Here is a tiny trained network, its code and every weight. The questions are about switching its units off for an input and a class, where a switched-off unit gives its printed mean instead of its output.

import numpy as np


def w(rows, s, z=0):
    codes = np.array(rows[::2]) - 128.0
    scale = np.full(codes.shape[1], s)
    scale[-1] = z or s
    return codes * scale


def f(y):
    return np.maximum(y, 0)


def log_softmax(a):
    a = a - a.max(-1, keepdims=True)
    return a - np.log(np.exp(a).sum(-1, keepdims=True))


def net(x, mask):
    res = np.array(x, float).reshape(1, 7) / 4 @ E
    y = f(res @ A[0][:, :-1].T + A[0][:, -1])
    res = res + np.where(mask, y, B[0][:, -1]) @ B[0][:, :-1]
    return log_softmax(res[-1] @ U[:, :-1].T + U[:, -1])


A, B = {}, {}
E = w([
[7,94,129,92,156,109,45,121,140,149,53,186],'x0',
[149,154,180,121,103,76,89,178,140,172,170,118],'x1',
[92,151,161,137,254,54,64,70,216,93,155,27],'x2',
[85,164,106,198,181,124,114,142,53,112,95,123],'x3',
[180,67,91,139,97,130,68,31,90,130,86,151],'x4',
[145,168,108,158,121,182,128,199,192,59,167,212],'x5',
[169,140,76,97,247,111,212,96,35,170,125,207],'x6',
],0.0077)
A[0] = w([
[166,79,142,149,68,254,123,127,55,97,83,144,198],'n0',
[105,70,124,56,72,201,143,135,122,220,154,70,248],'n1',
[91,153,126,124,247,100,46,165,61,139,170,124,215],'n2',
[102,165,247,208,148,131,72,163,153,57,112,104,186],'n3',
[126,148,88,156,161,135,142,100,104,76,96,48,131],'n4',
[121,234,137,121,246,138,176,182,118,165,224,65,194],'n5',
[188,111,60,186,66,196,132,94,72,137,111,147,180],'n6',
[193,218,122,205,167,162,103,83,199,79,187,146,177],'n7',
[84,115,170,85,104,147,88,138,205,116,140,81,242],'n8',
[135,76,171,148,211,115,95,100,81,126,102,252,131],'n9',
[27,92,118,180,129,165,29,171,164,101,160,99,214],'n10',
[39,169,102,78,206,119,37,168,123,153,42,173,251],'n11',
],0.0064,0.0027)
B[0] = w([
[192,71,30,153,135,168,136,160,188,122,136,184,224],'n0',
[183,124,150,134,3,35,118,60,218,88,40,120,196],'n1',
[127,152,70,157,32,190,143,69,137,131,26,165,233],'n2',
[88,209,60,191,152,219,146,91,137,200,215,186,223],'n3',
[103,184,141,83,157,84,72,85,116,122,66,207,181],'n4',
[199,122,61,164,3,106,151,56,190,71,115,215,239],'n5',
[105,95,59,192,137,164,53,201,211,70,204,234,220],'n6',
[175,159,84,178,191,95,92,111,79,90,219,127,205],'n7',
[127,127,142,128,156,119,62,167,235,91,139,34,217],'n8',
[91,18,90,69,136,139,195,183,63,138,68,138,212],'n9',
[31,132,94,108,171,255,71,176,131,121,103,102,228],'n10',
[60,97,92,105,59,227,244,88,184,161,97,120,254],'n11',
],0.0061,0.0092)
U = w([
[214,135,90,193,85,87,179,96,140,139,70,170,192],'0',
[173,182,123,139,255,47,83,109,88,110,177,121,53],'1',
[162,112,50,208,161,195,101,181,141,145,194,127,147],'2',
[214,71,189,45,74,43,126,117,160,145,94,79,202],'3',
[35,226,198,134,157,126,132,123,201,182,101,90,191],'4',
[138,177,230,118,199,89,162,170,62,220,144,94,4],'5',
[69,114,102,102,156,149,145,153,37,190,19,182,167],'6',
],0.0067,0.0028)

Each question gives the input, the list of numbers given to net, and the class t.
The units are the neurons (one row each of A and B). Each row of codes is followed by its name. A weight is (code - 128) times the scale printed after its matrix; where a second scale follows, it is the last column's (A, B and U).
mask holds one flag per neuron, in row order. A switched-off neuron (its flag False) gives its mean, the last column of its row in B, instead of its output. The means were averaged over made-up inputs and are rounded, as every weight is.
A unit's drop is (log p(t) with every unit on - log p(t) with that unit switched off) / (log p(t) with every unit on - log p(t) with every unit switched off).
The circuit of an input: a set's keep is (log p(t) with only the set's units on - log p(t) with every unit switched off) / (log p(t) with every unit on - log p(t) with every unit switched off). Starting from all 12 units, units are removed one at a time, each time the one whose removal leaves the highest keep (on an exact tie, the one counted first), for as long as the keep stays at least 0.8.
units of the circuit, in order: the units of the circuit, biggest drop first
top k neurons: the k neurons with the biggest drops, biggest first
drop of u: that unit's drop, to one decimal
input [-2,4,-8,8,-8,-2,6], class 0: units of the circuit, in order : (n5)
input [-6,-5,6,-4,-2,-6,-6], class 4: units of the circuit, in order : (n0, n8)
input [-7,4,-1,7,-7,-4,-4], class 0: top 2 neurons : (n5, n6)
input [-1,0,5,-3,5,-8,6], class 3: units of the circuit, in order : (n3, n6)
input [6,-1,4,0,7,7,0], class 6: top 2 neurons : (n9, n6)
input [-4,0,-2,-5,-8,-7,2], class 3: top 2 neurons : (n3, n2)
input [8,4,4,3,-1,1,2], class 6: top 2 neurons : (n9, n2)
input [-5,3,8,0,-4,-2,1], class 0: top 2 neurons : (n5, n2)
input [-8,6,4,-2,8,0,8], class 1: units of the circuit, in order : (n11, n7)
input [6,-2,-5,-8,8,-4,-8], class 3: top 2 neurons : (n1, n3)
input [-3,-2,-1,-4,-7,-6,1], class 3: units of the circuit, in order : (n3, n2, n1)
input [7,2,2,2,4,5,-5], class 4: units of the circuit, in order : (n0, n6, n8)
input [-7,-5,0,0,6,-3,6], class 2: top 2 neurons : (n6, n5)
input [-4,3,3,-8,-7,8,4], class 0: top 2 neurons : (n5, n10)
input [2,-6,-4,-1,-7,-8,-8], class 3: units of the circuit, in order : (n1)
input [-8,7,6,-8,8,6,-4], class 1: top 2 neurons : (n7, n11)
input [3,-8,7,-8,0,-8,3], class 3: top 2 neurons : (n3, n10)
input [-4,3,-6,-7,4,8,8], class 2: top 2 neurons : (n6, n5)
input [4,5,7,3,-3,6,8], class 0: top 2 neurons : (n5, n2)
input [8,-5,2,3,7,0,-8], class 4: top neuron : (n8)
input [1,5,6,6,8,-6,7], class 6: drop of n9 : 0.2
input [-3,-1,1,7,-5,5,7], class 0: drop of n5 : 0.3
input [-3,5,-8,-5,1,-7,4], class 3: drop of n3 : 0.6
